What each symbol does to the units:
r: s20->s365, s114->s735, s502->s93, s95->s365, s14->s284, s735->s139, s658->s14, s242->s805, s371->s107, s731->s562, s805->s20, s515->s222, s151->s139, s365->s621, s810->s964, s284->s93, s107->s107, s562->s770, s770->s658, s93->s621, s222->s964, s994->s114, s621->s731, s964->s242, s539->s994, s941->s151, s139->s151
g: s20->s107, s114->s562, s502->s562, s95->s502, s14->s114, s735->s539, s658->s14, s242->s964, s371->s621, s731->s14, s805->s371, s515->s151, s151->s805, s365->s93, s810->s810, s284->s941, s107->s731, s562->s284, s770->s539, s93->s107, s222->s810, s994->s658, s621->s658, s964->s242, s539->s515, s941->s139, s139->s242
z: s20->s371, s114->s222, s502->s731, s95->s107, s14->s562, s735->s810, s658->s539, s242->s95, s371->s93, s731->s658, s805->s365, s515->s222, s151->s242, s365->s502, s810->s805, s284->s114, s107->s621, s562->s539, s770->s994, s93->s805, s222->s151, s994->s515, s621->s770, s964->s20, s539->s14, s941->s735, s139->s539

In the rows, 2.4 stands for zero.

One row for each unit, in no order:
Each row is one unit's numbers.
1: [ 2.4,  2.5,  1.9,  2.4,  3.5,  2.0,  0.2,  2.4,  2.5,  2.9]
2: [ 2.3,  2.6,  1.8,  2.6,  1.3,  2.3,  0.3,  2.4,  2.5,  1.8]
3: [ 2.4,  2.5,  3.1,  2.5,  2.3,  2.0,  4.8,  2.3,  2.8,  2.4]
4: [ 2.4,  2.4,  2.0,  2.5,  1.3,  3.9,  0.9,  2.4,  1.8,  1.9]
5: [ 2.6,  2.4,  3.1,  2.3,  2.4,  2.5,  4.7,  2.5,  2.4,  2.3]
6: [ 2.4,  2.4,  2.3,  2.5,  1.5,  4.4,  2.0,  2.4,  1.5,  1.8]
7: [ 2.5,  2.4,  2.2,  2.2,  2.2,  0.1,  2.0,  2.6,  3.3,  2.3]
8: [ 2.4,  2.5,  2.2,  2.5,  2.4,  4.5,  1.7,  2.3,  1.4,  2.5]
9: [ 2.4,  2.3,  2.2,  2.2,  4.1,  3.6,  1.9,  2.5,  1.6,  3.4]
10: [ 2.4,  2.4,  3.1,  2.4,  2.9,  2.3,  5.0,  2.4,  2.5,  2.7]
11: [ 2.3,  2.2,  2.1,  2.3,  1.2,  0.8,  1.1,  2.6,  3.1,  1.8]
12: [ 2.4,  2.5,  2.3,  2.2,  2.6,  4.6,  2.1,  2.4,  1.4,  2.7]
13: [ 2.6,  2.4,  3.1,  2.4,  2.7,  1.9,  4.7,  2.4,  2.7,  2.4]
14: [ 2.4,  2.4,  2.8,  2.3,  2.3,  0.5,  3.8,  2.4,  3.3,  2.3]
15: [ 2.4,  2.4,  1.8,  2.5,  2.1,  3.9,  0.6,  2.4,  1.8,  2.3]
16: [ 2.4,  2.5,  2.2,  2.3,  1.4,  0.4,  2.1,  2.4,  3.4,  1.6]
17: [ 2.5,  2.4,  1.9,  2.3,  2.5,  3.6,  0.3,  2.5,  1.8,  2.6]
18: [ 2.4,  2.4,  3.0,  2.4,  2.1,  3.2,  4.6,  2.4,  2.0,  2.4]
19: [ 2.6,  2.4,  2.3,  2.4,  1.5,  4.5,  2.2,  2.4,  1.5,  1.8]
20: [ 2.5,  2.4,  3.0,  2.5,  2.9,  2.8,  4.7,  2.4,  2.2,  2.7]
21: [ 2.4,  2.5,  2.0,  2.4,  3.2,  1.2,  0.5,  2.4,  2.9,  2.9]
22: [ 2.3,  2.3,  3.0,  2.4,  2.7,  1.9,  4.7,  2.4,  2.7,  2.6]
23: [ 2.4,  2.4,  1.9,  2.4,  3.7,  1.8,  0.7,  2.4,  2.9,  3.2]
24: [ 2.4,  2.5,  3.0,  2.5,  2.1,  1.4,  4.6,  2.3,  3.0,  2.3]
25: [ 2.2,  2.5,  1.8,  2.6,  1.3,  1.5,  0.4,  2.3,  2.8,  1.7]
26: [ 2.5,  2.4,  2.0,  2.3,  4.2,  2.1,  0.8,  2.5,  2.5,  3.3]
27: [ 2.4,  2.5,  2.8,  2.5,  2.3,  4.1,  4.0,  2.3,  1.6,  2.4]

Each unit, then its row:
s994 4
s941 26
s731 27
s515 2
s502 20
s139 23
s810 11
s14 8
s964 16
s539 15
s20 24
s242 7
s284 9
s222 25
s562 12
s151 21
s371 3
s114 17
s365 13
s735 1
s658 19
s805 14
s107 5
s93 10
s621 18
s95 22
s770 6

